Here is a tiny trained network, its code and every weight. The questions are about switching its units off for an input and a target symbol, where a switched-off unit gives its printed mean instead of its output.

import numpy as np


def w(rows, s, z=0):
    codes = np.array(rows[::2]) - 128.0
    scale = np.full(codes.shape[1], s)
    scale[-1] = z or s
    return codes * scale


def norm(h):
    return h / np.sqrt((h * h).mean(-1, keepdims=True) + 1e-5)


def f(y):
    return np.maximum(y, 0)


def softmax(a):
    e = np.exp(a - a.max(-1, keepdims=True))
    return e / e.sum(-1, keepdims=True)


def log_softmax(a):
    a = a - a.max(-1, keepdims=True)
    return a - np.log(np.exp(a).sum(-1, keepdims=True))


def net(x, mask):
    ids = ['ΓΞΣΩαδεζηθλμπτφψ'.index(c) for c in x.split()]
    T = len(ids)
    res = E[ids] + P[:T]
    r = norm(res)
    for j in range(3):
        rows = slice(4 * j, 4 * j + 4)
        q, k, v = (r @ M[0][rows].T for M in (Q, K, V))
        z = softmax(np.where(np.tri(T) > 0, q @ k.T / 4**0.5, -1e9)) @ v
        o = O[0][rows]
        res = res + np.where(mask[j], z, o[:, -1]) @ o[:, :-1]
    y = f(norm(res) @ A[0][:, :-1].T + A[0][:, -1])
    res = res + np.where(mask[3:11], y, B[0][:, -1]) @ B[0][:, :-1]
    return log_softmax(norm(res)[-1] @ U[:, :-1].T + U[:, -1])


Q, K, V, O, A, B = {}, {}, {}, {}, {}, {}
E = w([
[106,207,155,108,122,110,99],'Γ',
[148,254,88,152,111,127,131],'Ξ',
[136,130,139,159,165,124,99],'Σ',
[117,86,207,118,93,240,131],'Ω',
[91,154,153,100,161,125,111],'α',
[130,164,121,161,143,99,40],'δ',
[101,140,130,149,149,154,148],'ε',
[95,151,174,124,152,150,131],'ζ',
[113,138,147,97,135,90,101],'η',
[129,130,147,147,119,139,106],'θ',
[128,177,115,109,129,154,111],'λ',
[118,126,197,119,135,153,146],'μ',
[86,154,147,160,128,110,141],'π',
[152,170,152,141,106,150,133],'τ',
[113,89,157,110,143,152,111],'φ',
[154,174,141,128,143,156,97],'ψ',
],0.0072)
P = w([
[146,58,40,130,59,133,167],'0',
[204,155,199,61,185,41,167],'1',
[89,166,179,245,168,176,25],'2',
[236,171,210,105,169,56,172],'3',
[93,154,167,232,170,212,44],'4',
[228,157,195,122,163,76,185],'5',
[88,166,158,238,165,212,58],'6',
[221,146,184,133,160,88,190],'7',
[91,156,150,234,154,253,107],'8',
],0.0031)
Q[0] = w([
[58,150,186,203,178,244,97],'head 0',
[179,79,116,102,125,43,209],'head 0',
[38,136,124,174,208,195,113],'head 0',
[37,207,116,177,186,207,85],'head 0',
[137,71,46,100,192,51,211],'head 1',
[63,177,73,223,149,211,15],'head 1',
[179,193,60,39,113,42,252],'head 1',
[66,227,167,208,112,197,41],'head 1',
[15,199,211,157,67,163,77],'head 2',
[223,70,97,64,132,118,190],'head 2',
[49,153,137,191,111,147,122],'head 2',
[207,114,96,14,121,34,178],'head 2',
],0.004)
K[0] = w([
[74,92,26,167,39,195,148],'head 0',
[104,219,201,162,209,72,102],'head 0',
[42,74,24,68,138,149,170],'head 0',
[59,55,48,151,69,147,188],'head 0',
[38,148,161,204,250,116,85],'head 1',
[84,108,2,115,56,157,169],'head 1',
[172,236,189,119,237,65,55],'head 1',
[106,135,32,96,22,124,181],'head 1',
[98,21,104,69,124,153,155],'head 2',
[181,207,150,187,208,150,39],'head 2',
[68,66,90,52,129,100,142],'head 2',
[141,215,167,179,186,194,46],'head 2',
],0.0041)
V[0] = w([
[156,132,207,169,98,125,98],'head 0',
[193,208,75,139,192,133,27],'head 0',
[112,98,71,139,129,196,81],'head 0',
[133,56,8,200,101,132,144],'head 0',
[170,65,102,60,130,203,175],'head 1',
[55,153,128,139,253,102,83],'head 1',
[119,109,155,56,186,165,40],'head 1',
[106,204,75,90,126,176,150],'head 1',
[112,133,105,71,67,192,175],'head 2',
[150,190,144,178,188,159,103],'head 2',
[56,154,133,149,107,190,69],'head 2',
[145,37,102,115,79,120,117],'head 2',
],0.0046)
O[0] = w([
[99,28,51,120,157,176,166,195],'head 0',
[27,93,190,201,164,53,115,232],'head 0',
[154,158,233,98,203,148,97,102],'head 0',
[166,236,172,78,212,75,183,17],'head 0',
[253,89,249,200,61,152,152,46],'head 1',
[36,244,156,95,167,151,89,9],'head 1',
[28,104,249,100,136,192,123,69],'head 1',
[88,166,145,186,37,111,50,239],'head 1',
[43,179,131,101,134,183,85,114],'head 2',
[202,180,199,49,111,29,82,191],'head 2',
[138,110,125,40,101,184,99,153],'head 2',
[46,76,103,131,203,202,185,2],'head 2',
],0.0033,0.00099)
A[0] = w([
[64,77,243,109,82,142,145,32],'neuron 0',
[102,209,49,207,130,126,152,110],'neuron 1',
[112,132,144,244,65,198,83,100],'neuron 2',
[220,170,215,171,173,147,146,170],'neuron 3',
[89,253,86,146,145,118,162,251],'neuron 4',
[138,167,109,75,114,13,125,162],'neuron 5',
[129,115,151,154,63,46,142,227],'neuron 6',
[187,157,146,155,116,153,172,216],'neuron 7',
],0.0036,0.0013)
B[0] = w([
[200,200,60,98,196,49,190,183],'neuron 0',
[27,37,3,48,232,151,136,201],'neuron 1',
[33,85,45,121,70,104,49,223],'neuron 2',
[101,155,143,141,72,15,231,254],'neuron 3',
[239,43,229,84,205,241,175,253],'neuron 4',
[52,146,130,134,77,252,100,237],'neuron 5',
[197,78,2,226,169,216,182,226],'neuron 6',
[142,97,132,73,118,4,197,201],'neuron 7',
],0.0029,0.003)
U = w([
[26,50,40,32,63,50,32,253],'Γ',
[164,157,61,215,133,62,35,130],'Ξ',
[114,214,189,95,202,47,219,53],'Σ',
[190,46,213,144,55,212,218,28],'Ω',
[50,211,190,96,116,203,45,122],'α',
[46,189,203,34,220,126,59,94],'δ',
[213,177,173,75,137,40,229,77],'ε',
[170,188,146,77,31,240,23,56],'ζ',
[31,63,51,186,209,224,204,202],'η',
[228,26,182,31,159,81,158,181],'θ',
[156,241,191,190,43,42,129,81],'λ',
[191,33,33,200,97,164,151,61],'μ',
[217,209,2,53,208,205,179,128],'π',
[221,85,35,224,23,67,197,168],'τ',
[208,155,192,135,195,222,199,86],'φ',
[156,100,174,227,153,43,116,69],'ψ',
],0.0043,0.0022)

Each question gives the input, a string of symbols that net reads in full, and the target symbol t.
The units are the heads (4 rows each of Q, K, V and O) and the neurons (one row each of A and B). Each row of codes is followed by its name. A weight is (code - 128) times the scale printed after its matrix; where a second scale follows, it is the last column's (O, A, B and U).
mask holds one flag per unit, heads first, then neurons. A switched-off unit (its flag False) gives its mean, the last column of its rows in O or B, instead of its output. The means were averaged over made-up inputs and are rounded, as every weight is.
A unit's drop is (log p(t) with every unit on - log p(t) with that unit switched off) / (log p(t) with every unit on - log p(t) with every unit switched off).
The circuit of an input: a set's keep is (log p(t) with only the set's units on - log p(t) with every unit switched off) / (log p(t) with every unit on - log p(t) with every unit switched off). Starting from all 11 units, units are removed one at a time, each time the one whose removal leaves the highest keep (on an exact tie, the one counted first), for as long as the keep stays at least 0.8.
circuit, biggest first: the units of the circuit, biggest drop first
k most important neurons: the k neurons with the biggest drops, biggest first
which heads matter: for each layer, one digit per head in row order, 1 if its drop is at least 0.15 and else 0, layers parted by /
drop of u: that unit's drop, to one decimal
input τ η Σ μ Γ η λ, target τ: which heads matter -> 010
input π η α Ξ θ ε η α τ, target π: which heads matter -> 110
input π λ τ, target π: circuit, biggest first -> (head 0; head 1)
input η η η, target η: which heads matter -> 001
input η φ ψ, target η: which heads matter -> 001
input ζ ζ π π η, target ζ: circuit, biggest first -> (head 0)
input π φ π Ξ δ Ω λ, target π: circuit, biggest first -> (head 0; head 1)
input η ψ Σ, target η: which heads matter -> 001
input τ η τ, target τ: which heads matter -> 010
input π η Σ δ Ξ α ε, target π: which heads matter -> 110
input Σ η τ μ ζ τ, target τ: 2 most important neurons -> (neuron 6; neuron 4)
input θ μ θ η, target Γ: which heads matter -> 110
input τ Ξ η ζ δ φ τ λ, target ζ: 2 most important neurons -> (neuron 5; neuron 1)
input τ ε δ η α π η η π, target τ: circuit, biggest first -> (head 1)
input π π π Γ Γ θ Γ, target π: circuit, biggest first -> (head 1; head 0)
input η η π φ δ ζ π θ Ξ, target η: circuit, biggest first -> (head 2; neuron 1)
input λ μ π λ α π, target η: circuit, biggest first -> (head 0; head 1; neuron 4)
input η η Ξ, target η: drop of neuron 1 -> 0.2
input π ζ Ξ α Γ φ α, target π: drop of head 0 -> 0.4
input π α α α η ζ θ η, target Γ: drop of head 2 -> 0.1
